What can hang from each mark:
J383: J256 J999
J954: J81 J256 J310 J557 J651
J173: J256 J383 J954
J962: J123 J954 J999
J417: J123 J472 J962 J999
J123: J256
J310: J81 J128 J954
J472: J310 J417 J557 J962
J651: J173 J999
J999: J417 J472 J962
J81: J383 J954
J128: J417 J472 J954

Every row comes from one small tree of marks. Brackets hold a mark, then the marks that hang from it, in the order of their numbers. Every link used is in the known rows. Which tree was each row made from?
Known rows:
[J417 J123 [J999 [J472 [J310 J128] J557 J962]]]: [ -73  290 -134 -205  154   78  113  135  196  107 -119  210 -107 -203
    7 -273  334  156   55 -432    3  215 -147   85 -205   12 -212 -108
  117 -117  -73 -148 -333  125   41  166  362 -174 -147  302  -49  -20
 -322  117   41  253 -145   11  -19  183  -50  -51]
[J383 [J999 J472 J962]]: [ -24  149 -148  240  -77  -63  110  226  -24  206  -84  -92  -40  -21
   31  -84   -6  -19  219   -1  184 -113  -46 -333   23  146   71 -198
 -121  149  124 -108    6 -222  105  -20  -21  151 -170  122  -77 -178
 -135   19  133  -47  189  217 -168  123   51   46]
[J417 J123 [J999 [J472 J557 J962]]]: [ 167  136   -1 -205   89 -164  -37  232   75  135  -98   63  -59  -23
   16 -175  239   46   76 -232  -46   68  -94  -39 -109 -173 -295  -39
  158 -106  -52  -72 -224   22    0   32  152   37 -117  295   11  -64
 -306  152  -31  220  -19   15   86  165   35  -32]
[J383 J256 [J999 J417]]: [ -71  -23  -40  175 -121  125   96  116 -146  384    8 -214 -108 -117
  -27   36 -257 -310  165  232  165   15    5  -83  174  105  100 -156
  -12  151   27   62    8 -144  157   17   18  162 -123    2   85 -189
   54   97   24   20 -203 -153   -6   74   84  -14]
[J310 [J81 J383] [J954 J256 J651]]: [  46 -212   75   19 -237 -130 -152 -331   18 -279  298  -39  267   -4
   -8   21   74   91   76  323   -4   29   87   54  191  214  194  245
   20 -207  -98   -2   27  -43 -236 -100   49  -37  -33   23   65  -62
   25   53   16 -196 -163  121  -93 -145 -260  143]
[J310 [J128 J417 J472] [J954 J256 J557]]: [ -78   70 -195  112 -337 -229   -8 -414  199 -306  307  -33  -33  127
   94   39  -40   26  -34  392   43  108  310  241   26  174  110  -71
  151  -58  166  -62  -43   35  -87  322  130 -135   27  123   63  -77
  210  -20 -106 -301  -18   76   50   48  146 -118]
[J651 J173 [J999 J962]]: [-130  -61   30 -174  142  -81 -150  312   29   78 -237    3 -185  148
  -30  147   10  -24 -104 -319   98 -105  -13  -85  -14 -136   92   14
 -231  170   48 -152  189 -132   89  103  -45  203 -116  -74  -58    6
   27   20    1  -30  267  -43 -278 -109  103   91]
[J472 [J310 J128 [J954 J81 J256]] J557]: [ -41  138  176  -60 -132  116  134 -464   73 -193  160  174    5  -90
  -49  -80  273  243  -11  -45    0  321  -68  263  -18  264   15    5
   94 -164   91   -5 -252   94 -154  120  310 -279    7   60   -5  237
   31   70   81   93 -247  107   74   -8 -187   18]
[J417 J123 [J472 [J310 J81] J557 [J962 J999]]]: [ -99  129  259 -430  177   -9  -66 -133  149  -78 -177  266  -64 -117
  139 -138  159   46 -104 -258  -51  287 -220   88 -141  -69 -213 -122
   20 -324    6 -231 -124  234  -97  113  329 -300   99   -4  -38   23
 -272   93 -278   66 -259 -202  202 -111   21  -77]
[J173 [J383 J256 [J999 J962]]]: [ -80  278   11  128  -90  166  108  105   -3  355  -97 -350   -6  -59
   37 -101 -160 -100  189  224   -4  -63 -174 -234  119  101  201   31
 -125   87   85  -21  -97    4   95  -65 -148  141  -55 -142   95 -162
   57 -108  156  -89  -23    1   36  207 -144    8]
[J81 J383 [J954 [J651 [J999 J417 [J472 J557]]]]]: [ 218  -80 -235  167  206   71  171  161  -83  166  -17  -37   89  -35
   -5  -55   87   18  -33  -54 -117    2    3 -302  242 -314 -171   82
   13  163 -254   76  172  -70    6 -231  132   72  -41   30  239   91
  -20  204   67  393   33  360 -238   54  -16  325]
[J651 J173 [J999 [J472 J310 [J962 J954]]]]: [-159 -192   90 -186  436  -54  -66  337  -98  187 -436   86 -126  -64
   49  -39 -108  -64 -127 -477  112 -123  -51 -141  -47  -37  -47 -173
 -166  173   83  -55  132   12  252  179   71   -4  -28  -29 -173  -28
  -50   71 -146   61   45  -98 -120  -26   48  -67]
[J651 [J999 J417 J472 J962]]: [-193   39 -279   32  -13 -124   94  314    5  299 -185    6  -69   74
   12  181   -1  -98   85 -318  180  -33  173 -170   47 -223  129 -207
 -247  145   37 -236  295 -322  211   50   67  165 -180  162  -60  -31
  -56  233  -17  -23  278  200 -322  -11  238   53]
[J173 [J383 [J999 J417 J962]] [J954 J310]]: [  22  277 -292   63    5  377  132   73   19  185 -192  -94  -95 -127
  -10  113 -183 -129  358 -152  -30  -68 -108 -128 -173    6  309 -110
 -199   26  108  -78   41   80  181  -19  -33   74 -188 -217 -152   44
  117 -144  171   -6   96   39  -44  119   84  -26]
[J173 [J954 J310 J557]]: [ 172   51  -97  100  -48  220 -128 -185 -130 -176   -1  279  -99   -3
  -47  142   23 -102  121   56   85  -13    1   32 -196  194  -46    3
  130  -80  144    2  135   32 -146   67  -34  202  -57  -85  -20   49
  239 -277  -15   69  145  -63  143  -54  239  -67]
[J954 J256 J557 [J651 J173 J999]]: [  63 -207  158  -78   44   52  -28   97   33 -142  -34 -160  -29  112
 -201   99 -113  276 -446   95  -77   85   34 -190    5 -158   12  376
  -86  159    3  232   77 -187   13   55 -109  191   46 -112    7   78
  173 -100  118  171  119  -30  -41   76   81  198]
[J81 [J383 J256 [J999 J472 [J962 J123]]]]: [ -41   18 -183  481 -158  178  229  219 -157  374  160 -155  312  -53
  111 -219  -47 -103  201  144   41 -194  -64 -429  399  167   66 -169
 -118  254  -98  -46  -86 -191   60 -283 -171   28   18  117   16 -258
 -226   52  225 -275  292   81  -99   99 -207  118]
[J651 [J173 J256 J383] [J999 [J417 J962]]]: [-118   43   94 -427  254  -36   12  329  178  184 -367 -223 -264  219
  -58  213 -112 -156  -44 -284   24 -280  -34  113   12 -379  130  140
 -110   -1   11   68  146   72  367  183  -45  164  123 -277   54  -38
  271   13  202   32 -124 -414 -105   85  127  111]
[J651 [J173 J383] J999]: [  22   56   95 -306  270  -61 -303  248   78  110 -299   47 -224  229
   -2  158 -108 -171 -104 -195   52  -92  -55   46    2 -186   80  293
  -24   44   -9  -21  112  -75   81   87 -115  173   28 -274   84   29
  147 -148  178  111  -40 -108 -138  -74   26   13]
[J472 [J310 J954] [J417 J123 J962] J557]: [ -16   63  101 -328  118   -7   61  -49  176  -18 -165   83 -267 -294
  104  -13  344 -140   81 -275  -43   63 -165  326  -92  -20 -116  -83
  298 -269   -2    8 -259  473 -104  314  300 -344   73   38  -19    7
 -180  300  -93  206 -595 -322   84  -26  122 -196]
[J472 [J310 J954] J557]: [  94  132   45 -149   -1  119  -94 -221  -27   68 -161  249 -259  -94
   89   22  193 -259  143 -160  118  108 -107  235  -39  204  -80  -85
  114 -158   56 -106  -64  246 -187  191  277  -80  -41  -67    5  -18
   60   55  -55   83 -274 -104   75  -65   30 -126]
[J472 [J417 J123] J557 [J962 [J954 J256] J999]]: [ -68 -197  284 -340  179 -159   75   11  -47 -104   -5  -76   62 -227
  -73  -30  185  171 -232  -30 -235  190  -87  308 -124 -250 -223 -124
  -82  -92 -128   60 -154  421 -133   -8    6 -120   64   31   80   56
 -203  159 -294   72 -332  -18  296 -191 -105 -154]
[J173 [J383 J256 [J999 J417 J472]] [J954 J651]]: [  82  128 -191  223   16  233  170  238  -10  486 -179 -401  112  -47
   36    4 -326 -223  260  208 -101 -152  -75 -321  128  106  260   54
   73   45   48  121   -4   29  293 -117   14  106  -78  -58   39 -182
  149   15  306   58 -129    6  -71  273 -158  105]
[J954 [J651 [J173 J383]]]: [ 189   59   37  -89  155   10 -284  128  -16   30 -151 -108 -194  131
    6   16 -105   34  -64   39   11  -21  -25   23  -93 -173   69  374
   44   31  -90  180   74  -25 -112   41 -155  120   -4 -231   25   -3
  193 -195  222   55 -121  -76  -92  -44 -109   27]
[J651 [J173 J383 J954]]: [ 128   77  -14 -232  190   63 -365  101  -33   59 -284   84 -204  249
   31  180  -94 -191  160 -109   -3 -197 -115  135 -137   55  152  198
  104 -110   46  -20   99  167  -46   52  -73  228   -5 -251   68   14
  246 -287  197  -16  -25 -191  -89 -173 -108  -32]
[J962 [J123 J256] J954]: [  35 -243  110  -38  -11 -111 -200   19 -147   35   44  172   73  124
   84  113  -41 -288   18    4   76 -179  121  294   31   36 -187  -79
   35  -23 -230  -60   60   77 -102 -236 -109    5  125   22    2 -110
  -79    3 -248 -229   57 -126   23 -245 -197 -145]
[J962 [J123 J256] [J954 J557] [J999 J417 J472]]: [ -99 -265 -147   32  -17   31   84  102  -45  260   34  313   81    4
   -8  261 -152 -298 -103  -24   -5 -179  361  189   49 -185 -174 -299
 -121   26 -257 -141  209  -47    1 -314  -71  101  139   31  -84  -89
  -45   33 -140 -273  281   83   60 -131   96 -147]
[J173 [J383 J256 [J999 J962]] [J954 J81 J651]]: [  75  199  110  226  -98  211  142   35   47  188   12 -554  208  -76
  -29  -99 -192  177  122  260 -294  -89 -223 -344  126   84  262  145
  -37   56  116  137 -119  127   88 -257 -245   11  -48 -162   76  110
  108  -19  205   61  124  108   90  275 -301  151]
[J128 [J472 J962] [J954 J81 J256]]: [ 141  -16  243   84 -248 -304  -59 -373 -251 -409  278 -216  281  101
  160 -224 -228  448   16  327  -43   65  -72 -352   17 -113  -84   25
   13  -31  237  185 -146 -111  152  194  -75 -102  123  177   73  239
  -57  -42 -312  205  126  100  219   52   30 -131]
[J651 [J999 [J962 J123 J954]]]: [-187  -88  -78  -26   94  -85 -220  165  -62  -19   13   52   97  160
   80  111   51 -170  -42 -352   41 -143  118   76  214 -112   13 -143
 -206  144 -110 -234  214  123  -23 -120 -184   95  -15   -8  -62  -57
 -126  122 -159 -222  350   53 -128 -235  -72  -77]
[J954 J81 [J310 J128] J557 [J651 J173]]: [ 100  -10   -7  210   52  197  -13 -188   39 -373  195  123  -81  -72
 -147  -31   29  390 -254   79  -35  227  158  -16 -199   -3  -64  231
   79  135   28  255   18 -245 -195   67  -41  -53  -96  -72 -172  236
  258 -195  227  100  116  127  -42   37   92  143]
[J383 [J999 [J417 J123 J472 J962]]]: [ -14  -39    1  -72   88 -169   92  258  225  124  116 -154  -89  -56
   80 -132   -1 -105  153 -116  135  -32  -23   22  155 -174  -51 -117
  266  -28  -27    0 -125  -14  106   48  151 -115  105   99  -21 -167
 -292  221  -34  146 -357 -291  -87   61  236   51]
[J417 J123 [J472 J557] [J962 J954] J999]: [ 122  -16  199 -280  269 -343  -66  249  218  -10  145  101  -39   67
   95 -318  352 -110   13 -386  -28  -68 -129  363  114 -206 -285  -93
  363 -204  -91 -163 -210  384 -133  -33  162  -95  167   93   30  -54
 -419  187 -232  133 -313 -284   87  -27   89   37]
[J962 J123 [J954 J256 J557 [J651 [J999 J472]]]]: [  22 -220  -26  193   15  -26   20   63  -62 -131  155  -58  337  161
  -35   15  -68  142 -330   20  -87  -20  189 -212  246 -101  -70  152
  -35  148  -96  119  107  -89   15 -170 -184   63  161   83  -71  -59
  -52   31   48  -54  292  186   32   37  -78   76]
[J310 J81 J128 [J954 J557 [J651 J999]]]: [-316   23 -163 -188   25  -47 -289 -314  392 -353   27   79   39   45
  -39  226   95 -105  -75   46  -94   76  310  125   49  300  118  197
   75 -174   43 -215  143  119 -127  118  286   55 -217   42   -3  -89
  286   88   87  -96  -54  236 -261  -41  -64  106]
[J81 [J383 [J999 J472 [J962 J123 [J954 J256]]]]]: [  -2 -157 -147  391  -92   38  226  142 -161   85  274  -99  417    9
   37 -196   -5  110  113   23   -1 -187  -10 -267  349  112  103 -175
 -234  227 -145  -45  -85  -85  -30 -360 -231    5   75   80  -69 -169
 -326   11  131 -329  307  246  -75  -37 -284  122]
[J81 [J383 J256 [J999 J472]]]: [  93  -56  -16  385  -66   14  181  207 -144  393  112 -104  168 -103
   37 -202  -76 -213  202  331  155 -155 -103 -304  343  269    7  -62
   82  172  -21   43  -88 -256   53 -179  -78  127   -1   42  190 -271
 -104   -9  183  -18  -81   51  -38  127  -79  149]
[J954 J81 [J310 [J128 [J472 J417]]] J557]: [ -11  148 -160  255 -120  -88  134 -362  -55 -363  213  197  -60  -85
   55 -154  -18  178 -104  183  -53  315  167   90 -209  -24  -74  -18
  114   46  203  175  -12 -172 -184  247  -22 -288  -19   62  -15  284
  130  -89   -8  145  -78  137   89  -94  349  -61]
[J310 J81 J128 J954]: [-301   73 -126 -169  -75 -166 -390 -355  180 -277   71  271  -47  102
   90  175  156 -259  281   20  174   11  224  347   -3  466  162  -39
  132 -291   68 -325   82   86 -153  181  336   35 -240  129  -28 -177
  157   29   27 -299 -198  100 -281 -260 -157  -59]
[J954 J256 [J310 J81 [J128 [J417 J999]]]]: [-175  168  -10   40 -255  -62  -62 -203  125 -385  292  195  -60  -32
  -98   18   77  160  -36   84  216  214   35  264 -220  145  217  -77
  -40 -146   37 -150  -92 -240  227  236   73 -177 -194  100 -144  129
 -123  -40 -112 -224  -42  -20   10   80   88 -140]
[J173 J256 J383 [J954 J557]]: [ 118  227  -71 -164  -67  138  -76 -193   34  -26 -177  -50  -73  263
  -51  228  -18 -185  158  161 -120 -181 -124  151 -128  120   79  182
   35 -204  118    1  132  279 -128  -50 -130  271  111 -279  228 -103
  462 -343  133  -60   74 -149  220   -4  -41   31]
[J383 [J999 [J472 J310 J417]]]: [ -64  109  -99  171   40   46  203  157 -128  246 -228   19 -216 -280
   26 -121  -72 -150   98  -45  166   73 -226 -156 -113  167   60 -214
  -28  124  110   87  -77 -120  164  161   44 -210  -65    3  -52  -42
 -191   71   60  228 -324  -23  -49   40  175 -149]

Write each row's tree:
[ -20   13   16 -128   98  -32   71   21 -191  193 -391   -6  -16  -61
  108  -65   76  -66  -27   -8 -204   73    5  -35 -320 -106 -403 -152
   10  -12  -89  118  -80   79   63  -35  155 -246   25  268  -25   62
  -56  214 -125    3 -120  -56   59  -37 -155 -154] => [J999 [J472 J417 J557 [J962 [J123 J256]]]]
[-207 -219   51  -17   37 -106 -133 -129 -351 -158   60 -170  135  -68
   25  -86  -34  117  -78   28 -110  115   56  170  -59  -94  -74 -139
 -117   73  -83  178   45  212  -57    1 -171 -158   59  135  -44   68
  -71  101 -267 -141 -156  -98  137 -303 -195 -281] => [J472 J417 [J962 J123 [J954 J256]]]
[ 284 -305  263  181  -92  -66   14  -19 -156 -170  332 -152  162   34
 -158 -113  -16  489 -249  248  -56   98  -35  -91  140 -182   39  348
  -18  146 -159  346  -30 -329 -222 -211 -284  -28  103  -88  100  264
  -15  -41  152  102   36   56  -11  -93 -164  265] => [J954 [J81 J383] J256 [J651 J173]]
[ 167 -241  134  282 -117   13  164 -219  -98 -138  426 -108  231  -96
 -201  -98  -98  219 -118  415 -136   48   25  -59  283   89  -17   70
   -2  146  -43  202 -111 -102 -313 -371 -325   85  119 -169  221  158
  -17  -84   46   62   25  247  266    5  -51  162] => [J962 [J954 [J81 [J383 J999]] J256 J557]]
[  16 -148  169 -335  168  -53 -127  245   38   -7 -318  -32 -102  336
  -69  288  -17 -268  -16 -259   16 -349 -208   86  -21   98   92   56
  -98    3  118  -77  185  141  233   70   -7  226   18 -205   57 -137
  260  -95   43  -25  159 -346 -121 -127  -25  191] => [J651 [J173 J256 J954] J999]
[ -65  -11   32 -185  -82 -378   58  179  454   33  252   86  -49   38
   27  -56  202  -96  -68  -62   51   44  -10  519 -135  -95  -90  -92
  221 -123 -216 -282 -179  -85   83  -86  184 -382   85  193   47  -79
 -356  160 -367 -118 -153 -167 -113   50   24  -56] => [J310 [J128 [J417 [J123 J256] J472 J999]]]
[ 126  -20   46  100 -202  239  -51 -381  -84 -469   83   72  156   17
 -105  124  -78  250  -54  280  -64  131   -4 -174 -219  255  135  234
   24 -230  161  125   64  -41  -62   59   26   90  -64  -36 -123  107
  217 -240   25  -24  106   -4  144   30   18   93] => [J173 [J954 J256 [J310 J81] J557 J651]]
[ 192  115  -28    5 -108  192  -82 -208   -3 -141   27 -198   94  116
 -119   72  -79  247  -56  318 -205   57  -40  -48 -105   11  127  417
   96 -144   25  200   30  155 -173  -93 -165  198   91 -160  165  109
  306 -299  183  121   14   59  171   75 -136   55] => [J173 J383 [J954 J256 J557 J651]]
[ -55  -43  -49  141  149 -136  109  269  -58   40  -94  177  102   -8
   69   11   88  -73   47 -365  203 -142   55 -152   23  -30   34 -217
 -226  141  104 -232  214 -182  172   10  -36   69  -96   48 -226  -78
 -131   44 -138 -111  328  226 -155   -2  165   23] => [J651 [J999 J472 [J962 [J954 J310]]]]
[ -15  195 -178  -48  102  189  126    0 -210  329 -401   84 -271 -172
   53  -64   12   -9  109 -244  100  245    6 -112 -232 -119 -177 -267
  -66   14   58   20   47  -22   65  230  303  -38 -138  148  -44   87
   29  176  -53  182 -153  -32   48   71  151 -124] => [J999 J417 [J472 J310 J557 J962]]
[  -9  -40  -81  288  -87   48  314   33  -22 -130  110 -253  250   17
 -111  -72   18  524 -215  144 -129   -9  -37 -626  107 -169   32  154
 -190  173   27   98  139 -225  133 -145  -59  156   35  149   13   71
   -8  -37   -8  232  478  457 -142  259    9  266] => [J81 [J954 J256 J557 [J651 [J999 J472 J962]]]]
[ 154    4   78  185 -220  151   86 -256 -188 -233  191  166  -13  -39
 -119    4    7  212  -91  252  168  205   14  -58 -142   48  -52  127
    1   -4  101  166   13 -277 -109   94  -93  123   48  -21  -48   72
  119 -279  -10   65   69   -4  226   46  231  -38] => [J954 J256 J310 J557]
[-123   49 -103   43 -136  -70 -163 -436  171 -259  291  181  -32   11
  -59  113  171   19   74  149   -9  115  281  287   44  241  -10   12
  212  -95   82  -80   35   -5 -336    5  103   18  -94   80   61   87
  255  -10   81  -51   -2  253  -37  -94   17  -31] => [J310 J128 [J954 J81 J557]]
[ 136   28   96  190 -447 -134  164 -480   39 -229  276  -34  -74  -20
   80    5 -191  182 -169  344    1  198   88   30   61  -25  115  -86
   90  -50  252  117  -97 -129  -49  256  -84 -384  207  -35   -5  249
   43   67 -248  -65   55  -38  370  164  322 -205] => [J128 J417 [J472 [J310 [J954 J81 J256 J557]]]]
[   1   76   35 -128   53  230   18  232   98  246 -283 -141  -66   96
   38   56 -237  -90   21  -53 -146 -227 -117 -159 -103  -67   77  108
 -219  119 -134   12 -163  -14  153 -205 -151  -32   70 -201 -149  -71
  -37 -159  220 -212  209 -126 -114   96 -273   16] => [J651 [J173 [J383 [J999 [J962 [J123 J256]]]]]]
[-177 -186   21 -136   68  -93  -17  108   23   19   52   43  -66 -144
  -71  -43   44 -165 -144  -75 -204 -199  109  370 -100 -182 -221 -145
   98  -44 -216   63  -52  321   -4 -140 -160  -90  150   59   -7  129
 -171  124 -249   -6  -99 -271  132  -52  105 -238] => [J472 [J417 [J962 [J123 J256] [J954 J557]] J999]]
[  53 -260  243   -3   45   28  -60   57 -123  -36  159  407  128  -93
   41   79  -16 -224  -98  -72  131 -181   74  310  -18  -62 -223 -190
 -109    0 -259  -87   50   49   37 -252 -186  -77  169 -109 -168  -38
 -181 -127 -257 -212  169  -96  171 -196  -36 -205] => [J962 [J123 J256] [J954 J310] J999]
